Below is a small trained network, with its code and all its weights. Each question gives an input and a target symbol and asks what happens when units are switched off, that is, made to give their printed mean instead of their output.

import numpy as np


def w(rows, s, z=0):
    codes = np.array(rows[::2]) - 128.0
    scale = np.full(codes.shape[1], s)
    scale[-1] = z or s
    return codes * scale


def f(y):
    return np.maximum(y, 0)


def softmax(a):
    e = np.exp(a - a.max(-1, keepdims=True))
    return e / e.sum(-1, keepdims=True)


def log_softmax(a):
    a = a - a.max(-1, keepdims=True)
    return a - np.log(np.exp(a).sum(-1, keepdims=True))


def net(x, mask):
    ids = ['αγδζηθλμξπστφψω'.index(c) for c in x.split()]
    T = len(ids)
    res = E[ids] + P[:T]
    u = 0
    for l in range(3):
        r = res
        for j in range(2):
            rows = slice(3 * j, 3 * j + 3)
            q, k, v = (r @ M[l][rows].T for M in (Q, K, V))
            z = softmax(np.where(np.tri(T) > 0, q @ k.T / 3**0.5, -1e9)) @ v
            o = O[l][rows]
            res = res + np.where(mask[u + j], z, o[:, -1]) @ o[:, :-1]
        u += 2
        y = f(res @ A[l][:, :-1].T + A[l][:, -1])
        res = res + np.where(mask[u : u + 4], y, B[l][:, -1]) @ B[l][:, :-1]
        u += 4
    return log_softmax(res[-1] @ U[:, :-1].T + U[:, -1])


Q, K, V, O, A, B = {}, {}, {}, {}, {}, {}
E = w([
[230,118,109],'α',
[145,153,178],'γ',
[161,130,115],'δ',
[150,99,162],'ζ',
[156,88,168],'η',
[150,92,133],'θ',
[141,160,124],'λ',
[147,128,127],'μ',
[161,77,113],'ξ',
[137,145,50],'π',
[147,112,170],'σ',
[129,111,92],'τ',
[214,72,85],'φ',
[2,114,235],'ψ',
[116,118,240],'ω',
],0.026)
P = w([
[72,97,133],'0',
[239,190,148],'1',
[31,64,121],'2',
[228,187,142],'3',
[18,61,116],'4',
[215,187,142],'5',
[7,61,119],'6',
[213,177,137],'7',
[1,59,124],'8',
],0.0074)
Q[0] = w([
[68,168,158],'0.h0',
[48,143,132],'0.h0',
[147,172,18],'0.h0',
[6,96,142],'0.h1',
[196,145,115],'0.h1',
[167,137,113],'0.h1',
],0.015)
K[0] = w([
[106,252,148],'0.h0',
[67,181,188],'0.h0',
[126,180,61],'0.h0',
[139,18,80],'0.h1',
[99,165,207],'0.h1',
[48,191,148],'0.h1',
],0.013)
V[0] = w([
[42,143,15],'0.h0',
[98,29,250],'0.h0',
[222,254,83],'0.h0',
[113,78,124],'0.h1',
[143,161,112],'0.h1',
[190,153,48],'0.h1',
],0.0059)
O[0] = w([
[255,187,205,1],'0.h0',
[3,32,46,221],'0.h0',
[146,109,163,80],'0.h0',
[7,169,155,144],'0.h1',
[154,196,27,110],'0.h1',
[75,126,175,119],'0.h1',
],0.0032,0.0034)
A[0] = w([
[150,254,145,6],'0.n0',
[88,152,90,175],'0.n1',
[217,236,111,2],'0.n2',
[54,174,84,178],'0.n3',
],0.0072,0.0045)
B[0] = w([
[200,48,62,172],'0.n0',
[109,197,59,210],'0.n1',
[49,34,162,253],'0.n2',
[167,255,158,245],'0.n3',
],0.0097,0.0024)
Q[1] = w([
[211,20,178],'1.h0',
[34,139,124],'1.h0',
[135,147,247],'1.h0',
[158,133,67],'1.h1',
[57,44,99],'1.h1',
[147,93,239],'1.h1',
],0.015)
K[1] = w([
[157,24,130],'1.h0',
[27,142,154],'1.h0',
[150,89,224],'1.h0',
[254,116,97],'1.h1',
[96,45,68],'1.h1',
[104,186,156],'1.h1',
],0.013)
V[1] = w([
[152,93,43],'1.h0',
[146,209,119],'1.h0',
[174,139,107],'1.h0',
[161,179,192],'1.h1',
[112,1,232],'1.h1',
[130,103,86],'1.h1',
],0.0099)
O[1] = w([
[254,104,188,189],'1.h0',
[130,153,24,56],'1.h0',
[122,163,161,134],'1.h0',
[34,192,128,69],'1.h1',
[127,138,220,255],'1.h1',
[205,92,111,167],'1.h1',
],0.0068,0.0067)
A[1] = w([
[177,251,162,195],'1.n0',
[193,165,121,86],'1.n1',
[171,144,161,252],'1.n2',
[168,34,170,155],'1.n3',
],0.012,0.004)
B[1] = w([
[213,44,22,154],'1.n0',
[141,255,246,171],'1.n1',
[43,228,74,197],'1.n2',
[105,78,83,254],'1.n3',
],0.0078,0.021)
Q[2] = w([
[116,70,47],'2.h0',
[203,151,10],'2.h0',
[155,230,54],'2.h0',
[131,58,5],'2.h1',
[143,109,104],'2.h1',
[40,254,183],'2.h1',
],0.0068)
K[2] = w([
[183,161,54],'2.h0',
[129,225,193],'2.h0',
[89,173,75],'2.h0',
[132,204,117],'2.h1',
[82,152,77],'2.h1',
[124,9,81],'2.h1',
],0.011)
V[2] = w([
[105,149,98],'2.h0',
[65,93,130],'2.h0',
[87,114,194],'2.h0',
[116,255,117],'2.h1',
[55,199,97],'2.h1',
[90,122,97],'2.h1',
],0.0086)
O[2] = w([
[131,48,127,185],'2.h0',
[78,62,164,251],'2.h0',
[43,116,192,105],'2.h0',
[96,74,174,157],'2.h1',
[94,255,54,252],'2.h1',
[40,184,125,216],'2.h1',
],0.0051,0.0019)
A[2] = w([
[62,88,160,2],'2.n0',
[4,112,155,152],'2.n1',
[61,183,181,85],'2.n2',
[192,231,179,133],'2.n3',
],0.012,0.0093)
B[2] = w([
[97,110,1,169],'2.n0',
[152,169,125,248],'2.n1',
[164,74,202,184],'2.n2',
[91,125,188,166],'2.n3',
],0.014,0.017)
U = w([
[183,129,234,104],'α',
[65,194,206,103],'γ',
[139,129,121,207],'δ',
[82,103,87,129],'ζ',
[90,91,61,20],'η',
[101,71,114,141],'θ',
[184,164,27,1],'λ',
[115,134,111,207],'μ',
[115,9,139,34],'ξ',
[197,222,117,58],'π',
[79,110,116,156],'σ',
[136,144,101,185],'τ',
[226,90,98,98],'φ',
[69,200,95,169],'ψ',
[15,75,206,221],'ω',
],0.015,0.0099)

Each question gives the input, a string of symbols that net reads in full, and the target symbol t.
The units are the heads (3 rows each of Q, K, V and O) and the neurons (one row each of A and B). Each row of codes is followed by its name. A weight is (code - 128) times the scale printed after its matrix; where a second scale follows, it is the last column's (O, A, B and U).
mask holds one flag per unit, layer by layer, with each layer's heads first. A switched-off unit (its flag False) gives its mean, the last column of its rows in O or B, instead of its output. The means were averaged over made-up inputs and are rounded, as every weight is.
A unit's drop is (log p(t) with every unit on - log p(t) with that unit switched off) / (log p(t) with every unit on - log p(t) with every unit switched off).
The circuit of an input: a set's keep is (log p(t) with only the set's units on - log p(t) with every unit switched off) / (log p(t) with every unit on - log p(t) with every unit switched off). Starting from the 12 units with the biggest drops (on a tie, the unit counted first), units are removed one at a time, each time the one whose removal leaves the highest keep (on an exact tie, the one counted first), for as long as the keep stays at least 0.8.
circuit, biggest first: the units of the circuit, biggest drop first
most important unit: the unit with the biggest drop
k most important neurons: the k neurons with the biggest drops, biggest first
heads that matter: for each layer, one digit per head in row order, 1 if its drop is at least 0.15 and else 0, layers parted by /
input φ ξ ω ω, target ω: 4 most important neurons => [2.n2; 2.n0; 1.n1; 1.n3]
input δ π θ δ ξ ψ α φ, target γ: 4 most important neurons => [1.n3; 1.n1; 0.n3; 0.n2]
input ζ φ δ ξ π φ, target α: 2 most important neurons => [1.n1; 2.n3]
input σ λ φ φ λ ζ η, target η: heads that matter => 10 / 10 / 00
input τ λ φ φ η δ, target α: heads that matter => 00 / 10 / 00
input δ φ η α γ ζ θ φ λ, target λ: circuit, biggest first => [1.n0; 1.n1; 0.n3; 2.h0]
input ω φ ψ π, target γ: heads that matter => 00 / 10 / 01
input λ φ λ ζ γ ψ φ φ σ, target ψ: most important unit => 1.h0
input γ ξ δ φ, target α: circuit, biggest first => [1.n1; 1.h0]
input γ ψ φ θ, target γ: 2 most important neurons => [1.n0; 1.n3]
input λ ζ λ λ ψ μ λ η γ, target ψ: 3 most important neurons => [0.n3; 2.n1; 1.n1]
input φ ω θ λ θ ω α γ, target ω: heads that matter => 01 / 11 / 10
input φ ω φ ψ λ λ, target γ: heads that matter => 00 / 11 / 01
input ξ λ θ φ τ δ λ ψ ζ, target ψ: circuit, biggest first => [0.h0; 1.h0; 2.n1]
input ζ ζ φ ψ α π θ, target ψ: most important unit => 0.n2
input λ ψ ξ φ μ ξ ψ μ, target γ: 3 most important neurons => [1.n0; 1.n3; 0.n3]
input φ τ λ ω ξ φ ψ λ τ, target ψ: 2 most important neurons => [0.n3; 1.n1]
input τ φ ζ δ, target α: 2 most important neurons => [1.n1; 2.n0]
input η η λ, target λ: circuit, biggest first => [1.n0; 0.n3; 0.n2; 2.h0]
input φ φ ξ λ, target α: most important unit => 1.n1
